What can hang from each mark:
J: E M N V W
E: F J W
S: F M N
Y: E V
F: J N W
N: E W
V: E M S Y
M: V W
W: F N S Y

Every row comes from one small tree of marks. The marks that hang from a mark follow it in brackets, in alphabetical order. Every link used is in the known rows. Which tree was each row made from?
Known rows:
Y{E V{S{F{J} M N}}}: [-13.6  -3.1  20.2  -1.7  -6.9 -20.5  12.7   5.8   5.8 -10.6   4.0  -7.9
  -1.6 -17.1  16.2   3.4  10.0 -11.5  26.3 -27.5   5.4  20.9   5.8  19.0
 -15.9   9.9  -8.3 -33.5  20.9 -11.4  -1.4 -12.1   7.5   1.0  -0.2 -19.5
  11.1  -2.3 -13.8   7.3  -8.9   1.3  32.9   6.7  10.2   8.4]
V{M{W} S{F{J}} Y}: [ -4.6  -4.8  14.2   9.1   1.3 -14.0  -1.5   8.0   0.0  -2.2   2.5  -6.8
  -7.9  15.5  34.3   6.4  -3.0 -10.1  30.1 -15.9  14.5  18.5 -24.2   5.7
  -5.9  10.7 -15.0 -17.6 -32.8  -6.7   3.9 -26.7  19.1  -8.9   7.3 -15.5
  -0.8   3.0 -16.9  19.2 -38.1  -0.3  19.1   6.2  -0.9  17.8]
E{F J{N}}: [-18.0   3.7 -19.8  17.3   5.3   2.8  -7.0  -3.1  -8.0  10.4  -8.2   3.6
  -6.8  -6.3  -4.5  -4.3 -10.5  10.9 -16.5   2.3   2.0  -8.2  12.0  -5.1
  -4.3  -0.2   9.5  -7.5   7.1   7.0   6.8   9.2  -9.8  19.1  -4.0   3.2
 -12.0   2.6  -1.6  -6.3   0.3  -8.1  -8.5  -0.3   5.0  -0.3]
N{E{J{V{M} W}}}: [ -1.5   6.4  17.7   9.2  -2.2  -2.6 -11.0  14.6  10.4   0.6  -2.0   0.5
  -4.5  12.1   0.6  -0.6 -23.2   0.2  -0.3   5.4  23.2 -10.6 -15.5   4.9
  -5.0  -9.0  -7.6   3.9 -10.6  -6.5  -1.9  11.8  -8.8  24.3  -3.7   2.8
  -5.7   1.8 -19.0  -7.8   0.1  -6.3 -13.0   1.4  -1.9   6.6]
E{F{N} J{W}}: [ -8.5  13.0 -15.1  -4.7  -2.3   6.0 -10.9   0.7   1.8   5.0  -6.7   6.7
  -3.0  -6.2  -5.3  -1.2  -9.5   6.9 -18.6   5.2  -7.4  -8.6  -3.3   7.9
  -2.5   3.3  11.7  -6.3   7.0  13.5   8.6   7.6 -14.5  21.4   0.9  13.1
  -6.8   6.0  -3.6 -15.4   0.7  -9.4  -6.0  -0.3   2.6  -2.6]
M{V{S{F}} W{N}}: [  3.6 -14.3  21.5   8.1   7.3  -5.0   0.6  -3.6  -7.7   3.1 -11.7  -4.3
   5.3  10.9  18.1   8.6   3.2   3.1  33.6 -18.4   3.0  20.2 -15.5  10.6
   1.2   9.5  -0.5  -8.5 -22.1   2.6   1.9 -15.8  20.6 -23.0   5.5  -2.4
   5.2   9.9  -9.0  22.8 -15.2  13.8  11.9  -4.2  -9.2  16.2]
V{M{W} S}: [-14.2 -19.8  15.0  20.8  -5.7   0.8  -3.1   0.7   3.8   0.5   3.9  -4.9
  -2.7  14.3  20.2   3.5  -8.3  -2.0  16.0 -16.9  25.7  11.6 -24.0  -6.7
  -6.1  -1.1 -13.4 -15.4 -23.5 -12.9   2.0 -12.5  18.7 -13.7  -8.9 -10.7
  -9.4   4.0  -5.1  17.6 -23.6  -0.6   0.2   0.3  -5.8  25.7]
Y{E{F J{W}} V{M S}}: [-24.7 -11.7   4.2  -4.8  -4.1  -6.2 -21.0   5.6  15.7 -11.2   2.3   1.3
 -10.7  -5.1   8.4   1.3 -21.4   6.8 -10.4  -6.3  10.4  -7.6 -16.7  -0.7
  -6.3 -10.9  -5.3 -19.8  -1.7 -10.9   1.4  -2.1  -0.2  25.1 -15.6  -3.6
 -22.5   4.9   3.8  -1.9  -9.8 -17.3 -14.2   7.6   9.0  21.9]
J{M{V W}}: [-15.6  -6.3  19.0  10.2   9.5   7.9  -2.1  -5.3 -13.4   3.8  -6.6  -1.3
   1.6  15.8   4.6   0.4   1.9  -0.1  15.7  -8.3  25.5  10.2 -20.4   3.9
  -4.6   5.8  -9.2 -10.2 -16.3 -11.7  -4.1   7.9   7.6 -22.0  -5.8 -28.4
  -4.0   0.3  -2.1  12.6 -11.9  21.9  -6.7  -6.6  -8.7  20.9]
Y{E{J{M}}}: [-18.3   1.1   9.8 -15.7  -0.2   0.0  -8.6   6.2   5.5   4.7   5.2  -0.3
  -2.7  -1.0 -13.4  -2.5  -2.1   9.4   2.9   0.6  17.1   2.9   9.9   4.7
 -11.5  -2.1  -2.0 -16.9   4.6 -12.5 -10.5  29.2  -1.5  11.6  -7.7 -20.6
  -5.8  -0.6  -0.2   2.7   3.8   8.4  -3.9  -0.7   0.9  22.5]
J{E{F} M N W{S Y}}: [  7.0   4.8 -28.0   4.6   4.3  14.6  -9.3 -15.7 -26.4   4.7   4.8  10.0
  -2.0   9.6  -6.9   2.2  -1.1  15.8 -21.1  12.0 -14.0 -21.6 -18.9 -27.6
   9.8   0.5   7.3  26.6 -27.1   6.9  15.0  -3.8  -8.5   8.2   2.5   5.8
  -7.6  -5.1  26.6 -12.0   3.6 -18.6  -6.7  -1.1   0.9 -21.0]
J{M N{E} W{F S}}: [ 16.0   3.7  -4.4  -2.4  -0.5  18.4  -5.7  -0.7 -17.0   8.5   4.3   3.5
   5.4   3.4  -4.2   1.8  -1.2  27.4   4.0  10.0 -15.3  -5.9 -27.7 -16.8
   5.7   3.2   4.9  23.6 -35.8   2.8   5.1  -0.3  -3.1   0.8   4.2  13.3
   3.8   1.3  13.6   0.1   5.0 -16.3   5.1  -3.2  -2.8 -19.4]
M{V{Y{E}} W{S{F}}}: [-16.5 -10.2   5.8 -23.5  13.6   4.7   3.2 -10.7 -16.8   0.4 -21.7  -3.8
   0.8  -1.8  16.1  10.2  21.2  -9.2  31.0 -14.5   3.3  24.4  -5.0  16.2
   3.5  15.6  12.9  -6.9 -15.3   4.9  -7.1  -7.9  15.4 -36.1   4.0 -37.4
   3.5   0.9   7.2  23.6 -16.8  18.3  25.5  -2.1  -9.6  16.5]
J{V{S} W}: [ -2.4  -5.5   6.7  -5.0   6.9   9.3  -6.4   3.5  -1.8   0.0   7.9  -0.5
  -5.2  23.7  -9.3   3.1 -14.1 -13.0   4.4  -3.1  28.7  -2.4 -33.9   2.6
  -3.0  -9.0  -9.5   1.0 -20.0 -13.1   4.2   0.2   2.6   2.7  -3.8 -13.0
  -8.7 -10.0  -3.6  10.9 -10.7   3.1   1.8  -3.2   1.1  16.8]
N{E{F{J}} W{Y}}: [  8.5  20.2  -1.9   7.5  -6.6 -13.5  19.0   0.5  17.0  -5.8   6.5   0.6
   9.3 -16.4 -10.4  -6.6  -3.8 -20.3 -23.9  18.9  -7.3 -15.6   7.0   0.7
   1.7  -9.0  -0.9   7.9  37.7  13.7   1.7  10.8 -13.5   7.7   3.1   8.3
   1.0   3.2   7.0 -21.9  18.1  -0.1 -15.1   8.0   3.8 -29.9]
V{M S{N{W{Y}}}}: [  9.6 -11.0  14.7  19.1 -16.8 -25.3  12.8  -1.3  19.4  -9.4   5.3  -7.0
  -0.1  -0.1  17.7  -0.4   0.2  -2.1  -0.5  -2.4  -4.1  -0.1  -3.6  -4.4
  -1.0  -8.8  -8.5   5.8  14.3  -3.3   2.9 -10.6  13.8  -8.9  -2.7   4.4
   3.6   0.5   8.1   8.4   4.1  -7.2  -5.4   6.7  -6.4  10.4]
E{F{N} J{M{V{Y}}} W}: [  0.5  16.0 -13.3 -11.8  20.4  -0.3 -16.5   5.0  -3.2  -7.3  -7.5   1.7
 -10.5  16.7   5.7  -6.5 -14.9  -1.8 -28.0  13.5 -15.0  -7.9   3.0   9.6
   3.9  -4.1   3.5   0.0  14.6  -6.2  -0.9   1.5  -6.9  14.8   3.6  14.2
  -7.0  -2.7   1.5  -3.3  -8.5   7.7 -25.4   2.2   1.5   9.9]
W{F N Y{V{E}}}: [ -7.6 -23.4  -4.8  -9.4   0.5  14.5   2.8  -4.9   0.9  -5.1  -1.9   0.9
   5.8 -12.8  -7.5   2.6  29.5  -9.1   9.7  -5.2 -30.7   6.3  34.7  -2.5
   8.8   9.4   2.6  -3.7   5.1  19.4 -13.9  -5.7  15.4 -24.9  -1.4  -3.9
   2.0   2.8   4.0  -1.1   9.0  14.9  -8.6  -7.6  -0.2 -16.8]
W{F{J} N{E} S Y}: [ 33.5   0.1   0.5   2.5  -3.2   6.1  12.9  -0.7   4.6   1.1  11.6  -0.9
  19.9 -10.9 -16.3  -0.1  18.3  -3.2  16.7   9.1 -35.1   5.5  29.2  -9.7
   6.6  -1.7   1.1  28.5   0.3   9.9  -9.1  -2.8   6.9  -9.5  11.0  29.2
  18.6  13.8  12.6 -14.2  11.7   3.1  10.2  -0.1   3.2 -35.7]
Y{E V{S}}: [-34.6 -18.4  10.4  -8.6   0.4   2.9   3.2   3.9   9.8  -7.4   7.9  -6.6
  -4.7  -5.7  -1.6   0.4   5.2 -16.4   5.0 -10.6  14.4   7.9   3.2   0.9
 -10.6  -5.4  -4.9 -26.9  25.5 -10.5  -6.3  -0.2   9.9  -2.7 -13.6 -24.9
 -10.6  -5.7   7.6  15.0  -4.4   2.5   0.6   3.0   4.8  21.0]
E{J{V} W{F S{N} Y}}: [ 43.2  -7.9 -13.6  -9.8  -7.7  -3.4  -2.9  -2.7  -1.5   5.2  -0.3   2.2
   4.8   2.4 -18.3  -1.3   6.7   9.0   2.9   5.1 -23.5   2.6  28.6   1.2
  11.1  -9.1   2.7  32.1 -29.0  -2.3  -7.0 -11.4   5.5  -2.1   9.9  17.3
  11.7   3.8   2.9  -6.4  17.8  -7.8  16.3  -2.5   0.2   0.3]
S{F{J N} M{V}}: [ -4.4  12.9  15.5  21.1  13.7  -9.4  13.1   1.2  -5.6  -7.9  -7.1  -2.8
   2.6  -3.3  12.2  -0.1  13.4 -17.4  13.8 -16.8   5.0  14.4   6.5  21.1
 -12.3  14.4  -1.5 -17.3  44.4  -2.9   1.1  -5.0  -3.4  -3.1   3.8  -4.9
  15.0   1.0 -15.6  -6.2  -9.7  19.3  10.8   2.1   4.2 -12.8]
N{E{F} W}: [ -4.0  13.3   0.3   7.6  -1.9   5.6  13.5   2.2  12.5  -1.6  -5.8  -1.2
   7.9 -12.3  -6.5  -5.9  -6.6 -12.2 -27.9  11.7  -0.1  -8.5   1.8   5.5
   1.0  -7.8   6.5  -1.3  28.8  14.3   1.4  16.6  -7.9  -1.1  -4.1   5.6
  -2.1   1.9  -1.6  -5.6  15.4  -2.6 -12.5   2.1  -4.5 -13.0]
N{E{J{M W{S Y}}}}: [ 16.2   5.4   0.8  -3.8 -10.2  -3.7  -1.7  -4.3  -1.6   8.6  12.3   5.1
   4.1  -1.4 -15.1  -3.2  -3.0  16.7  -0.3  15.7  -1.8 -13.3 -12.6 -15.1
  -0.2  -8.7  -1.4  26.5 -17.4  -6.1   0.0   2.3  -6.9   8.8   1.8   1.8
  -1.7   1.0   5.4  -9.7  10.2 -10.3  -4.0   0.5  -1.5  -4.1]
S{F{J{E M} W}}: [ 16.3  21.5   5.6   2.0  -0.8  -3.8   3.9  11.8   6.7   2.2   5.9   2.2
   0.4   2.3  -0.1  -0.2  16.3  -5.4   0.6   7.0  11.1  -0.1  -5.1   8.6
  -3.2  13.0  -7.2  -8.9  -0.4   7.4   5.2   2.9  -9.4   8.7   9.0  -5.5
  10.1  -1.9 -19.3  -4.3  -0.7  -5.9  11.8   3.1  -1.2  -7.5]
V{E{J W{N}} M S Y}: [  7.8 -12.3  -7.7 -26.4   9.1  -2.1 -22.1  11.3  14.4 -11.2   1.1  -2.8
 -15.6  15.8  21.5   3.7 -14.0   0.1   5.1   0.9  -5.1  -1.3   3.9  -1.5
  12.7  -4.1  -6.7  -6.9 -15.3  -5.7  -4.6 -11.0  11.4   0.8  -2.9  18.5
  -9.1  -4.3 -20.3  16.6 -30.4   2.6 -12.3  -3.1   2.2  19.7]
Y{E{J{M N} W{F}}}: [  3.8   0.4 -10.9 -31.0   1.3  -2.6 -19.2   8.3   0.0   2.8   1.8   3.3
  -5.6  -0.3  -8.1   0.9 -10.5  26.1  -6.8   9.6  -7.2  -5.7   4.3  -4.7
   4.1   0.0   3.7  -3.2 -13.0  -4.1  -3.0  12.4  -8.4  21.2  -0.5   6.4
  -5.4   0.1   9.8  -0.2  12.9  -6.7  -8.2  -0.4   5.6   3.7]
M{W{N S}}: [  0.5 -13.3  -0.3  -4.0  -5.7  23.8   4.8 -12.2  -9.3   9.8  -3.8  -0.4
  10.5  -4.6  -3.9   5.2  17.7   7.1  25.7  -9.8   0.8  18.3   2.3  -7.9
   7.3   8.9   3.9   4.8 -30.2   3.9  -2.2  -6.0   8.2 -35.4  -0.6   1.6
   8.1   6.2   3.8  12.3 -10.6   9.0  21.5 -10.5  -6.9   7.9]
E{J{M N V{S{F}}} W}: [ 20.2   4.5   1.3  -1.2   1.5 -17.8 -17.1  12.0  -8.0   6.9  10.9   0.3
 -14.7  25.8   1.8  -1.4 -24.8  26.8  -1.7   2.2  11.7  -7.2 -23.4  -3.4
  -0.6  -7.5  -8.8   2.2 -35.2 -20.1   7.8 -12.5  -1.4  28.0   8.6  10.1
  -3.9  -8.9 -10.3  12.8  -2.6 -16.4   1.4   3.5   2.7  21.5]
E{W{N Y}}: [  5.9 -11.8  -6.4 -18.3   0.3  -4.6   6.8  -8.2  10.0  -2.8   6.0  -0.5
   5.6  -0.1  -9.5   1.0   4.8 -11.8  -6.6   5.2  -3.6  -1.8  22.2  -8.0
   6.4  -5.5   1.0   9.8  20.7   6.6  -0.5  -4.1   3.8 -15.1   2.0  10.3
   3.0  -5.0  12.9   2.5  12.0   9.2  -7.4  -4.3   1.5  -8.4]
F{N{W{Y}}}: [ -5.1   5.4  -2.8  -0.1 -12.1  -6.9  19.8  -4.1  12.4  -4.1   2.0  -0.8
   3.8 -13.0  -5.3  -2.4  17.5 -14.0 -15.9  10.8 -14.3  -5.1  10.1  -1.7
   2.4   1.8   6.8   3.6  44.9  15.3   1.8  -1.2  -7.3  -8.7   1.5   2.1
   5.4  -2.9  15.4  -6.3  20.1   5.4 -13.0   3.0  -5.0 -11.3]
E{F J{N W{S Y}}}: [  2.6  -0.2 -32.6   2.7  -3.0  -0.6  -7.5 -18.9 -14.3   9.6  -1.9  10.2
  -3.4 -10.9 -10.8   0.3  -4.5  19.8 -14.5   9.5 -10.8 -18.1  -6.5 -20.0
   7.1  -3.0  13.5  24.1 -13.9   9.0  13.0  -8.6 -13.8  11.4   0.7   8.0
 -11.5   1.0  20.2 -14.1   5.1 -18.0  -2.8   0.0   6.2 -13.2]
F{J{M N} W}: [ -1.1  16.9  -3.6   1.4  -3.6  -5.1   3.6   3.6   5.5   2.1  12.1   2.0
  -5.2  -3.5  -1.7  -3.1   6.1   4.7  -2.9  11.5  16.3  -7.7 -19.2  -7.1
  -1.9   7.6  -7.8  -5.2   9.8  -3.6   6.7   5.1 -19.6   8.0   2.1  -0.9
   1.4  -8.9   5.5  -3.6  -3.1  -0.4  -4.7   2.4   4.6  -5.9]
E{F J{M}}: [ -7.5   5.5  -3.1  13.2   4.6   7.5 -10.3   0.8  -2.6   8.4   3.3   3.2
  -1.2   5.4 -14.1  -8.4 -10.7  12.0 -16.9   2.0   9.7  -2.8   7.8   0.4
  -9.7  -6.6  -3.2  -7.3  -7.8  -9.0  -2.8  19.9  -0.2  12.6  -5.6  -4.0
  -9.5   3.0  -5.6  -4.4  -0.6   0.0  -9.8  -1.3   1.4  14.1]

Which tree is each row?
[-26.6 -25.5  12.1  15.6   1.0   5.7  -6.1   5.7   8.3 -11.3   6.8  -5.5
 -11.6   4.9  19.2  -0.8   3.8  -7.4   7.4 -17.4  15.2   4.6  -2.2  -3.1
  -6.2  -2.0 -14.2 -27.9   7.4 -10.7  -6.0 -10.0  19.6 -11.8 -16.6 -16.9
 -12.8  -5.8 -12.2  15.6 -25.4  -2.3  -8.8   0.2   0.4  19.4]  Y{V{E M S}}
[ 13.8   8.6  13.4   3.1   7.7   4.6  -9.4   0.8  -7.3   4.4  -2.0   2.7
   1.8   6.8  -7.0  -3.3  -8.2  18.0   7.7  10.9   9.3  -7.7 -22.0  -1.3
  -0.8  -7.3  -2.3  18.3 -13.0 -12.5  -1.7  10.4  -8.5   6.5  -4.2  -0.1
  -1.3   3.1  -7.3  -2.0  -3.3  -1.7  -5.1  -2.9  -2.7   6.9]  N{E{J{M{V} W{S}}}}
[ 12.8  -3.6 -18.0   0.5   1.0  11.4   6.5 -15.7  -6.5  -3.1  -4.4   0.6
   6.0  -7.8  -0.8  -2.6   0.1  -1.9 -15.0 -13.3  -0.1   7.7  12.2   1.5
   3.0  -4.8   5.1   5.8   2.9  -7.7   4.5  -7.1   2.3 -20.7  -4.2  11.1
   7.2  -5.4   0.9   0.8  -3.1  -3.8  22.1  -5.0   3.2  -2.9]  E{F W{S{M N}}}
[-10.5   7.3   6.3   4.1  19.5   0.0  -9.5   2.2 -15.9  -3.4   0.3   0.7
 -10.5  10.9   8.9  -0.7   2.0   7.2  15.4  -1.1  14.1  -4.8 -10.5   3.6
  -1.4  10.9  -8.3 -14.8   7.9  -6.9  -2.1  18.4  -5.5  -0.7  -2.8 -17.7
  -2.3  -8.5  -5.2   0.5 -22.3  17.6 -10.6  -4.3   4.1  -3.8]  F{J{M{V{E}} N}}
[ -4.1   5.6  -7.8 -30.0   2.2  -2.2 -17.7   3.5   8.9  -0.8   4.9   3.8
  -3.4   0.5 -13.9  -4.1 -19.5  12.1 -25.1   6.6   9.9  -7.5   7.9   5.1
  -2.3 -10.8   1.2 -12.0   1.3 -10.4  -4.6  24.3  -6.6  18.5  -5.5  -0.4
 -11.5  -1.4   7.1  -4.4   7.3  -2.4 -11.2   1.3   5.5  15.0]  Y{E{F J{M} W}}
[  4.0  -0.7   8.0  10.7  -6.8  -3.9  17.4  -2.1   7.5  -6.9  -1.7  -5.8
   1.7  -5.5   6.9  -0.6   1.0 -11.6   1.5 -10.3   9.0   7.9 -12.3   4.8
  -2.0  -2.1  -6.2  -6.7  15.5  -9.2   4.6  -5.5   1.1 -13.2  -8.1  -3.6
   6.1  -6.3 -13.5  12.0  -0.9   6.3   9.7  -1.7  -1.4  11.3]  V{S{M N{W}}}
[-13.3  10.5 -15.1  13.7   7.3  21.1  -0.2   4.0  -4.9   0.6  -7.0   1.8
   0.6   3.6  -0.7  -1.4   4.5 -14.7 -24.7   1.5 -15.1  -3.4  20.6   4.4
  -2.5   5.6  11.8 -11.6  25.1  18.3   5.3   9.9  -2.4  11.5   0.6  12.0
  -0.4   3.8  -1.7 -11.9   1.1  -5.2  -5.7   0.2  -2.3 -13.2]  J{E{F{N}}}
[-16.9   4.8  11.7  11.9  19.5  -0.3  16.9  -0.2  -6.7  -8.5 -20.4  -8.7
   0.7   2.5  19.9  -0.4   2.4 -34.2   8.0  -8.2   1.6  10.9   8.7  17.9
  -6.2   4.7   2.7  -4.8  36.1  -2.1  -5.7   3.4   5.1 -14.8  -1.3 -16.1
   7.9  -6.1 -17.1   8.4  -7.4  26.1  -0.8  -2.3  -4.8  -3.0]  S{M{V{Y}} N{E}}
[  6.2   3.5  -3.8   4.3   3.8  19.5  -2.3   8.6  -9.0   5.9  -6.4   2.0
   5.8   5.2  -2.5   5.3  11.2 -14.3  19.1  -1.8   0.2   9.5   3.9   3.2
   4.0  15.9  -6.3  -8.8 -30.4  14.1   0.4  -0.2  -0.4  -1.8   3.0  -7.8
   3.5  11.7 -20.8  -7.2  -9.8   3.8  13.9  -5.3   1.2 -11.4]  M{W{F{J{E}}}}
[  1.2  15.5   9.2   8.5  14.0   7.6  -2.9  14.9   8.4 -11.0   2.0  -4.9
   1.0  16.5   7.3  -1.8 -17.1 -22.5  -4.3   5.8  -6.6  -0.6  10.3   7.5
   0.9  -6.4  -7.6   4.1   1.0  -2.2  -8.6  11.6   2.1  11.3   7.7  22.7
   5.0   3.1  -1.9  -9.3 -13.6  11.5 -12.0   4.7   2.8 -13.2]  W{N{E{F{J{V{M Y}}}}}}
[ 29.6  -0.5   3.6  -1.0  -7.7  23.9  -5.1   6.3  -6.3  13.1  -7.4   1.9
  14.3   0.6 -15.8   3.4   3.5  14.8  25.7   2.9 -21.7  11.6   7.9  -0.5
  13.6   1.9   4.1  22.0 -57.9   4.7 -12.0  -1.5   2.5  -5.2   8.9  26.3
  11.9  19.0 -11.3  -4.2   7.4   3.8  13.0  -7.5  -7.6  -2.2]  M{W{F N{E{J{V}}} S}}
[ 13.6 -14.6 -15.2 -15.4   0.8  -2.3   9.4 -18.5  -8.0  -4.2   1.8   3.5
   2.3  -9.5   1.2   3.1  20.2  -6.5   0.9 -14.8   2.3   5.0  11.7  -1.5
   7.6   4.6   4.5   4.9   4.5   0.8  -1.0 -19.6   9.8 -33.9   0.3 -12.5
   5.2 -12.9  -4.6   5.0  -1.4   5.2  18.7  -5.3   0.2 -13.6]  V{E{W{S{F M} Y}}}
[  5.5   5.0 -13.7  -5.6   8.1   5.2 -12.6   4.0   3.5   2.3  -2.0   3.8
  -4.8  10.8 -19.0  -5.9 -21.2  -5.5 -26.1   5.9  16.1  -8.8  11.1   7.9
   2.0 -14.7  -1.2   0.2  -4.6  -6.8  -1.1   9.7  -8.9  16.4  -2.4   6.6
 -10.1  -3.6  -9.6  -7.0   4.4  -1.5  -8.4  -1.8   5.5  10.6]  E{F J{V} W}
[ -1.2  18.1   6.3 -16.4 -13.1 -25.2  24.2  -1.3  14.7 -13.5   3.4  -0.4
   6.4 -27.8   1.5   3.5  20.3 -17.5  -0.6  -2.8 -11.6   3.8   8.4  13.6
  -2.6  12.4   5.5 -11.5  54.6   9.5  -0.2  -1.0 -14.3   0.4   6.9  -5.4
  15.8  -2.0   9.7 -15.7  19.6  13.0   7.1   9.3   4.5 -23.9]  S{F{J N{W{Y{E}}}} M}
[  3.7   6.8   0.9  19.1  -3.9 -11.7  20.0  -0.3   1.7  -8.8   8.5  -2.3
  -1.2   3.6  -2.1  -1.1 -13.1 -20.4 -14.9   8.3   4.1 -17.4 -26.5 -15.3
   5.6 -12.7  -5.8  16.0  22.0 -10.4   5.0 -11.4 -12.4   9.5  -2.1   6.1
  -3.1 -12.7   7.7  -3.7  18.4   6.4 -23.3   5.7   0.6 -15.9]  J{N{E W{Y}} V{S{M}}}
[  0.0  -3.8  -8.9  -2.6  -0.1   4.3   0.9 -11.9 -19.4  11.2  -6.3   2.9
  -2.1  -6.1   5.5   6.3  10.8  20.7  12.8  -6.5   4.0   3.1 -19.1  -6.1
   1.0  12.5  12.8   8.4 -18.8  12.1  14.9 -14.1  -2.0 -11.0   5.0  -7.3
   4.2  -4.8   5.3  11.5  -5.4 -17.8  28.6  -3.3  -1.5  -7.1]  J{N W{S{F}}}
[ -9.4  13.5   4.1   9.2  -7.3  -1.7   5.3  13.5  10.7   7.0  -2.0  -2.1
   0.7  -9.5  -0.8  -5.1  -1.1  -1.9  -4.8   7.6  -9.6  -2.2  19.7   7.1
  -9.0   1.5   8.4  -9.6  33.8  10.0  -2.1  10.6  -8.7  21.0   2.5  15.1
   3.8   7.3 -14.7 -10.1   8.3  -4.5  -7.0   3.1  -2.8  -4.6]  F{N{E{J}}}
[-15.4  -3.4   2.3 -22.6  -7.6  -9.9  16.1  -6.6  16.6  -6.8   0.8  -1.4
   4.6 -17.6 -12.6   1.4  13.4 -17.9  -9.6   7.7   5.0  -3.5  10.6   1.5
   1.5  -3.4   5.9  -2.6  40.0   9.1  -5.6  15.7  -4.3 -11.8  -6.3 -22.9
  -2.2  -5.4  21.7  -0.1  23.3  12.7  -9.9   2.4  -2.1  -2.2]  N{W{Y{E}}}
[ -2.8  -2.7  -0.8   7.9  -3.1  20.8  -4.6  -7.5 -28.3  12.7   4.5   1.8
  -2.6  17.1  -4.5   1.9   2.4  20.6  16.0  -5.0  15.4   5.3 -29.2 -15.5
   4.8   5.7  -4.5   9.5 -55.1 -15.9   0.8  -3.8  -0.7 -15.1   1.5 -11.9
   0.8  -6.9  12.9  10.9 -10.1   2.7  10.8  -6.2  -6.8  15.0]  J{M{W{S}} N V}
[  2.7 -11.3  -2.8 -22.6  -2.6  -2.7  -2.7  -0.3  11.2   1.7  -2.1   1.7
  10.1 -14.3 -19.5   4.2  12.3   1.9   9.1   3.8 -27.1   5.5  40.0   1.1
   3.0   0.7  10.0   5.1   6.3  12.2 -14.4  14.5   6.2   3.7   2.3   6.7
   3.0  13.5  14.2  -8.4  23.5  13.7  -6.4  -1.8   2.1  -7.2]  W{F N Y{E{J}}}
[-16.6  -2.6 -19.4   4.9  -3.1 -11.2   8.4  -5.6   2.3  -5.1   2.3   0.9
  -3.1 -13.6   3.1  -5.3  -9.7  -9.9 -35.8  11.8 -14.5 -21.0  11.3 -16.0
   4.0  -8.8   6.5   2.8  37.6  13.2   7.9 -15.8  -9.5  10.3   0.3  11.5
 -11.0  -6.9  19.9 -11.1  20.1 -16.9 -24.6   7.0   6.3 -27.0]  J{N{E{F W{Y{V}}}}}
[ 11.2 -22.4   7.0   9.7 -17.2 -23.1  10.5  -9.4   5.2  -6.0   0.8  -5.0
   0.3 -12.3  21.3  -0.3  20.0  10.3   5.8 -14.5 -14.2  11.0  24.6  -3.6
  -0.8   0.2  -1.1   7.3   5.5   1.4   1.7 -36.5  19.1 -23.6   4.5   2.3
  13.6  -1.4   8.1   9.6   4.9 -23.9  23.8   5.7  -2.9   2.3]  E{W{S{F N} Y{V{M}}}}
[  6.8  -8.6 -18.0  -4.6   3.9  22.4  -4.9  -9.8 -18.4   8.1  -4.8   4.4
   2.1  -3.1  -6.6   5.3  10.1  16.6   8.2   0.7  -9.0   0.8 -15.3 -13.8
   8.1   7.3  10.1  18.3 -27.9   9.7   8.3  -9.2  -2.1 -10.7  -0.5   3.0
   0.5   0.1  13.3   4.2  -1.9 -12.2  15.5  -6.8   1.3 -14.1]  J{N W{F S}}
[ 10.9  15.0   0.3  -0.5 -13.4 -18.1  -4.6  -0.7   2.3   7.2   0.7   5.0
   3.4  -3.4  -2.1  -3.5 -18.6  17.3 -14.6  12.1 -15.6 -15.8  -4.9   3.4
  -4.2  -4.7   4.0  12.5 -12.0   7.5   4.3  14.2  -5.8  23.7   9.3   9.9
  -0.8   6.5   1.1 -18.4  17.7 -12.9  -9.7   3.4  -2.9  -8.0]  S{N{E{F J{M W{Y}}}}}
[  2.3   5.3  23.9  24.7  -8.8 -11.2  -1.7  17.3  11.6   3.1  -6.3  -5.9
  -2.0   6.8   9.7  -3.8 -14.5   3.7   7.3  -2.7   6.8   2.0  16.8  13.7
 -10.2  -6.4  -4.8  -2.2  -0.3  -6.0  -7.9  15.2   3.3  19.6   1.4   9.0
   7.7   6.8 -22.5  -4.2   3.6  -5.9  -0.7   3.4  -6.5  12.2]  S{N{E{J{V{M}}}}}
